Below are the code and all the weights of a small trained network. Each question names an input and a class and asks about switching units off, where a switched-off unit gives its printed mean instead of its output.

import numpy as np


def w(rows, s, z=0):
    codes = np.array(rows[::2]) - 128.0
    scale = np.full(codes.shape[1], s)
    scale[-1] = z or s
    return codes * scale


def norm(h):
    return h / np.sqrt((h * h).mean(-1, keepdims=True) + 1e-5)


def f(y):
    return np.maximum(y, 0)


def log_softmax(a):
    a = a - a.max(-1, keepdims=True)
    return a - np.log(np.exp(a).sum(-1, keepdims=True))


def net(x, mask):
    res = np.array(x, float).reshape(1, 5) / 4 @ E
    u = 0
    for l in range(2):
        y = f(norm(res) @ A[l][:, :-1].T + A[l][:, -1])
        res = res + np.where(mask[u : u + 12], y, B[l][:, -1]) @ B[l][:, :-1]
        u += 12
    return log_softmax(norm(res)[-1] @ U[:, :-1].T + U[:, -1])


A, B = {}, {}
E = w([
[86,176,107],'x0',
[71,255,109],'x1',
[151,147,111],'x2',
[53,120,62],'x3',
[243,108,42],'x4',
],0.0089)
A[0] = w([
[115,64,115,163],'0.n0',
[70,87,122,25],'0.n1',
[65,98,204,63],'0.n2',
[105,143,75,93],'0.n3',
[126,147,246,66],'0.n4',
[119,10,101,187],'0.n5',
[103,170,35,161],'0.n6',
[64,184,99,3],'0.n7',
[144,182,158,141],'0.n8',
[2,127,100,166],'0.n9',
[71,88,123,26],'0.n10',
[72,149,98,69],'0.n11',
],0.015,0.0064)
B[0] = w([
[162,110,166,195],'0.n0',
[109,118,214,146],'0.n1',
[51,51,124,179],'0.n2',
[116,168,109,154],'0.n3',
[74,71,43,180],'0.n4',
[204,115,209,255],'0.n5',
[156,220,143,205],'0.n6',
[81,240,148,164],'0.n7',
[160,128,80,167],'0.n8',
[109,150,252,243],'0.n9',
[116,109,210,145],'0.n10',
[137,181,157,161],'0.n11',
],0.03,0.0087)
A[1] = w([
[46,51,80,114],'1.n0',
[104,129,137,72],'1.n1',
[119,141,108,72],'1.n2',
[152,144,113,136],'1.n3',
[81,162,126,3],'1.n4',
[101,114,117,81],'1.n5',
[131,124,132,74],'1.n6',
[73,84,100,98],'1.n7',
[148,141,192,189],'1.n8',
[161,153,2,9],'1.n9',
[180,164,145,126],'1.n10',
[126,139,181,138],'1.n11',
],0.019,0.0042)
B[1] = w([
[69,71,90,169],'1.n0',
[158,123,108,136],'1.n1',
[139,146,135,130],'1.n2',
[123,121,110,149],'1.n3',
[70,168,120,144],'1.n4',
[128,111,116,135],'1.n5',
[134,126,124,128],'1.n6',
[97,90,112,152],'1.n7',
[141,147,61,251],'1.n8',
[144,124,3,161],'1.n9',
[93,107,87,205],'1.n10',
[141,157,96,206],'1.n11',
],0.036,0.011)
U = w([
[63,206,171,140],'0',
[116,135,97,255],'1',
[217,73,158,125],'2',
[54,48,138,145],'3',
[111,105,250,90],'4',
[141,174,80,67],'5',
[122,117,67,13],'6',
],0.024,0.007)

Each question gives the input, the list of numbers given to net, and the class t.
The units are the neurons (one row each of A and B). Each row of codes is followed by its name. A weight is (code - 128) times the scale printed after its matrix; where a second scale follows, it is the last column's (A, B and U).
mask holds one flag per neuron, layer by layer. A switched-off neuron (its flag False) gives its mean, the last column of its row in B, instead of its output. The means were averaged over made-up inputs and are rounded, as every weight is.
A unit's drop is (log p(t) with every unit on - log p(t) with that unit switched off) / (log p(t) with every unit on - log p(t) with every unit switched off).
The circuit of an input: a set's keep is (log p(t) with only the set's units on - log p(t) with every unit switched off) / (log p(t) with every unit on - log p(t) with every unit switched off). Starting from the 12 units with the biggest drops (on a tie, the unit counted first), units are removed one at a time, each time the one whose removal leaves the highest keep (on an exact tie, the one counted first), for as long as the keep stays at least 0.8.
circuit, biggest first: the units of the circuit, biggest drop first
k most important neurons: the k neurons with the biggest drops, biggest first
k most important neurons of layer l: the k neurons of layer l with the biggest drops, biggest first
drop of u: that unit's drop, to one decimal
input [8,-4,-8,-4,5], class 2: circuit, biggest first -> 0.n5
input [5,-2,-8,-1,-7], class 3: 2 most important neurons -> 0.n2, 0.n4
input [3,6,-4,-7,-3], class 3: circuit, biggest first -> 0.n4, 0.n6
input [7,-5,1,0,-6], class 3: 3 most important neurons -> 0.n2, 0.n4, 0.n6
input [4,-1,6,-6,-1], class 6: 4 most important neurons -> 0.n9, 1.n9, 0.n8, 0.n2
input [4,0,3,-7,3], class 6: 2 most important neurons of layer 0 -> 0.n9, 0.n5
input [-8,-4,-2,4,-8], class 4: 2 most important neurons -> 0.n5, 0.n9
input [1,-3,-1,1,-8], class 3: 2 most important neurons of layer 0 -> 0.n2, 0.n4
input [2,-3,-7,1,-6], class 3: 3 most important neurons of layer 0 -> 0.n2, 0.n4, 0.n6
input [-2,-5,-4,2,-7], class 4: 2 most important neurons of layer 1 -> 1.n10, 1.n9
input [4,2,3,-4,-6], class 3: drop of 0.n4 -> 0.6
input [-8,-4,6,-5,-4], class 3: drop of 0.n11 -> 0.1
input [7,-3,8,-6,3], class 6: drop of 0.n9 -> 0.4
input [-5,-4,3,-6,-5], class 3: circuit, biggest first -> 0.n4
